Small tables with named rows and columns. After each table, cells are looked up by row and column.

dinezu.tsv
	sor	vuf	roloze	zaf	mis	bikava
saze	31.48	-13.14	27.39	69.48	3.37	-41.26
lanomat	-4.94	47.55	62.48	30.57	-33.57	-1.36
laz	13.52	35.49	55.02	50.11	-25.54	-20.26
rebaro	31.43	-41.92	10.91	65.18	18.79	-37.52
ruz	25.81	14.39	42.86	64.17	-12.25	-34.73
pubu	15.13	-76.06	-22.70	-24.45	30.76	42.42
totini	-27.42	48.55	61.98	8.33	-34.59	17.15
buloba	17.28	-56.75	-19.93	-49.43	19.54	55.86
gad	26.99	-65.95	-3.67	51.56	30.48	-24.00
zugo	21.63	-81.66	-14.86	29.85	36.57	-2.98
vovaf	16.91	-85.19	-21.37	3.52	36.99	20.94

lanomat, bikava -> -1.36
zugo, sor -> 21.63
laz, roloze -> 55.02
vovaf, zaf -> 3.52
buloba, vuf -> -56.75
pubu, sor -> 15.13
saze, vuf -> -13.14
laz, mis -> -25.54
vovaf, roloze -> -21.37
zugo, mis -> 36.57
rebaro, bikava -> -37.52

bav
         gumime  falanor  gamisi  niziru  malu
gugu       -0.5     -1.6    -2.6    -0.1  -0.5
neno       -1.2     -0.1     2.8     0.2  -2.3
ter        -3.6      3.5     4.3    -3.8  -3.6
tumusuk    -1.2     -0.6    -2.4    -3.4  -4.4
fis         1.6     -2.7    -5.5    -0.4   3.8
loz        -3.7      0.1     0.1    -1.3  -6.6
gup        -2.1     -2.8    -1.9    -4.9  -2.3
letal      -2.4      2.2     3.3    -5.6  -1.4
besem       1.0     -1.6    -1.7    -1.0  -0.7
pak         2.7     -4.4     0.5    -0.6   1.4
silonek    -0.7     -1.9    -3.1     0.1  -2.6
fov         4.1     -6.1    -6.0     0.2   7.0
rom        -3.4     -0.6     2.8    -3.1  -2.1

What is the niziru of rom in bav? -3.1
What is the malu of letal in bav? -1.4
What is the falanor of fis in bav? -2.7
What is the gamisi of rom in bav? 2.8
What is the gamisi of besem in bav? -1.7
What is the gamisi of silonek in bav? -3.1
What is the niziru of loz in bav? -1.3
What is the malu of silonek in bav? -2.6
What is the malu of gugu in bav? -0.5
Row with the largest falanor: ter

zezubi:
	konopo	taseb	kiv	kaled	vurepid
pokava	76283	16900	27299	36539	74430
kugute	26980	48304	30124	38582	78365
pelik	64517	35381	77549	57958	20338
buk	40863	49571	34729	38098	77093
zadutik	55777	30152	47903	28257	39604

What is the kaled of buk in zezubi?
38098
What is the konopo of pelik in zezubi?
64517
What is the taseb of pokava in zezubi?
16900
What is the kaled of pokava in zezubi?
36539
What is the konopo of zadutik in zezubi?
55777
What is the kiv of buk in zezubi?
34729
What is the kiv of pelik in zezubi?
77549
What is the taseb of kugute in zezubi?
48304
What is the kiv of pokava in zezubi?
27299
What is the taseb of zadutik in zezubi?
30152

Table guve
,durumo,zit,biv,kad
suvam,115,93,187,139
suf,146,83,95,31
bobod,147,50,196,178
luvotes,191,32,143,175
gatik,93,179,172,127
dur,197,158,158,96
bek,110,49,86,187
dulilo,171,77,180,48
levemi,91,193,40,77
bizovi,134,126,155,108

dur, zit -> 158
dur, biv -> 158
dulilo, durumo -> 171
levemi, biv -> 40
gatik, biv -> 172
suf, zit -> 83
bizovi, kad -> 108
luvotes, kad -> 175
Row with the largest kad: bek

Table zulo
cols = mor, fem, fev, selufu, vuvi
pigi: [-3, -75, -74, 25, 2]
visenu: [96, -23, 51, 35, 12]
pobobu: [13, -89, -49, -13, 35]
vanetat: [0, -83, -68, 10, 8]
mov: [5, -35, -82, 85, 3]
rotenu: [83, -8, 81, 6, -64]
zar: [73, 54, 76, -74, -16]
zuv: [-65, 25, 35, 44, 75]
ratilaz: [16, -89, -43, -16, 42]
bup: [72, 49, 79, -73, -20]

bup, selufu => -73
vanetat, fev => -68
rotenu, fev => 81
zuv, selufu => 44
mov, vuvi => 3
zar, fem => 54
visenu, vuvi => 12

Table tepi
         tam  naturu  besuveb  sez  gen  zeso  vafuro
tarol     53      56       57   49   56    73      66
ket       53      63       48   52   52    55      43
nokola    57      51       56   47   56    65      62
nim       52      59       56   36   53    49      34
gobufon   53      53       55   61   51    55      46
tol       51      63       49   50   49    46      58
gilekat   52      53       58   48   43    40      89
besolu    52      47       51   49   46    54      10
viki      48      52       58   53   48    56      57

naturu of nokola = 51
besuveb of tarol = 57
vafuro of besolu = 10
sez of gobufon = 61
gen of viki = 48
naturu of tol = 63
sez of gilekat = 48
zeso of nim = 49
naturu of ket = 63
besuveb of gobufon = 55
gen of nim = 53
zeso of viki = 56
vafuro of nim = 34
sez of nokola = 47
sez of tol = 50
tam of gobufon = 53
tam of nokola = 57
gen of besolu = 46
Which row has the largest zeso? tarol

matuk:
         sila  tono  ridif  vitedal
tezav    6120  7212   7830     6559
zaz      7832  5954   7314     5028
tama     3964  3828   3096     8548
mil      5567  3349   3231     9934
kise     6131  3940   4793     8851
ruzi     4784  9955   7795     5343
baf      3319  4219   3985     3934
podobog  4755  5653   5157     8883
ses      4869  5294   2753     9289
nopugo   9200  2636   7445     2027
zorad    7821  6944   6263     5094

What is the sila of ruzi in matuk?
4784
What is the vitedal of zaz in matuk?
5028
What is the vitedal of ses in matuk?
9289
What is the ridif of baf in matuk?
3985
What is the vitedal of kise in matuk?
8851
What is the tono of nopugo in matuk?
2636
What is the tono of baf in matuk?
4219
What is the sila of kise in matuk?
6131
What is the vitedal of podobog in matuk?
8883
What is the tono of mil in matuk?
3349
What is the sila of tama in matuk?
3964
What is the vitedal of tama in matuk?
8548
What is the vitedal of baf in matuk?
3934
What is the ridif of zorad in matuk?
6263
What is the sila of ses in matuk?
4869
What is the vitedal of tezav in matuk?
6559
What is the ridif of ses in matuk?
2753

kez.tsv
	zezesut	rubat	bifo	bepefi	zor	limikor	kazuv
vuzu	-556	-448	-576	-282	-717	-222	-178
zodi	-488	-245	-312	185	-105	85	-389
vebe	-326	-258	-325	-43	463	-695	-359
rim	-215	-306	-639	-80	-378	-521	84
vipevom	-311	-845	-519	-45	512	-563	-326
suf	-260	-355	-131	-893	-96	-328	-266

What is the zezesut of zodi in kez? -488
What is the bifo of vipevom in kez? -519
What is the bepefi of suf in kez? -893
What is the limikor of vipevom in kez? -563
What is the rubat of vuzu in kez? -448
What is the bifo of rim in kez? -639
What is the zor of zodi in kez? -105
What is the zezesut of vuzu in kez? -556
What is the zezesut of suf in kez? -260
What is the kazuv of zodi in kez? -389
What is the kazuv of suf in kez? -266
What is the zor of suf in kez? -96
What is the bifo of zodi in kez? -312
What is the bepefi of rim in kez? -80
What is the kazuv of rim in kez? 84
Row with the largest limikor: zodi

dafe =
       ferege  gabuza  rafi  tuzode  gava   mal  dobekim  kato  rili  ralemo
zavaz    -2.0    -7.5   7.5    -9.4  -4.4  -5.2     -2.3  -6.6  -0.6     4.5
ragil     0.7    -3.4  -6.1     0.0   0.4  -5.8     -3.5   1.6  -1.4     1.6
zem       4.0     2.4   2.3     3.7  -6.3  -9.3     -0.5   4.9  -6.3    -2.8
suz      -0.7    -1.8  -3.4     0.2   0.9  -3.3     -1.6  -1.5   1.4     0.5

What is the gabuza of suz in dafe?
-1.8
What is the rili of zavaz in dafe?
-0.6
What is the kato of zavaz in dafe?
-6.6
What is the ralemo of ragil in dafe?
1.6
What is the rafi of zavaz in dafe?
7.5
What is the ralemo of zem in dafe?
-2.8
What is the rili of suz in dafe?
1.4
What is the dobekim of zem in dafe?
-0.5
What is the mal of zavaz in dafe?
-5.2
What is the mal of suz in dafe?
-3.3
What is the ferege of zem in dafe?
4.0
What is the rili of zem in dafe?
-6.3
What is the gabuza of zavaz in dafe?
-7.5
What is the gava of zem in dafe?
-6.3

bem =
	kanena	sav	lakug	zaz	mub	rosumu	siteku	fisibu
sos	0.16	0.27	0.47	0.04	0.77	0.37	0.72	0.87
guf	0.48	0.36	0.56	0.54	0.64	0.33	0.56	0.66
rovag	0.37	0.13	0.45	0.30	0.23	0.47	0.43	0.40
pezafab	0.30	0.48	0.28	0.35	0.36	0.22	0.21	0.23

zaz of pezafab = 0.35
siteku of rovag = 0.43
mub of rovag = 0.23
mub of guf = 0.64
fisibu of guf = 0.66
rosumu of guf = 0.33

Table fifumek
|  | lofizur | gugi | vuzu | sotafum | ror |
|---|---|---|---|---|---|
| pokesu | 46763 | 73473 | 54229 | 15296 | 22721 |
| kan | 42219 | 77281 | 15055 | 18303 | 48098 |
| giv | 53768 | 64151 | 55578 | 26866 | 46970 |
| zasisok | 61720 | 37560 | 30139 | 33599 | 75218 |
| geb | 40674 | 17365 | 48593 | 70804 | 47464 |
| solus | 26203 | 58155 | 52851 | 41351 | 8124 |
| mezogil | 48327 | 16633 | 36534 | 29228 | 48030 |
| toba | 24609 | 21899 | 21536 | 27379 | 6941 |
| zenasab | 47430 | 50918 | 31820 | 45580 | 70886 |

lofizur of giv: 53768
lofizur of kan: 42219
sotafum of kan: 18303
vuzu of zenasab: 31820
ror of geb: 47464
lofizur of geb: 40674
lofizur of solus: 26203
lofizur of pokesu: 46763
ror of solus: 8124
sotafum of solus: 41351
lofizur of zenasab: 47430
lofizur of mezogil: 48327
vuzu of geb: 48593
sotafum of toba: 27379
gugi of zasisok: 37560
ror of mezogil: 48030
ror of pokesu: 22721

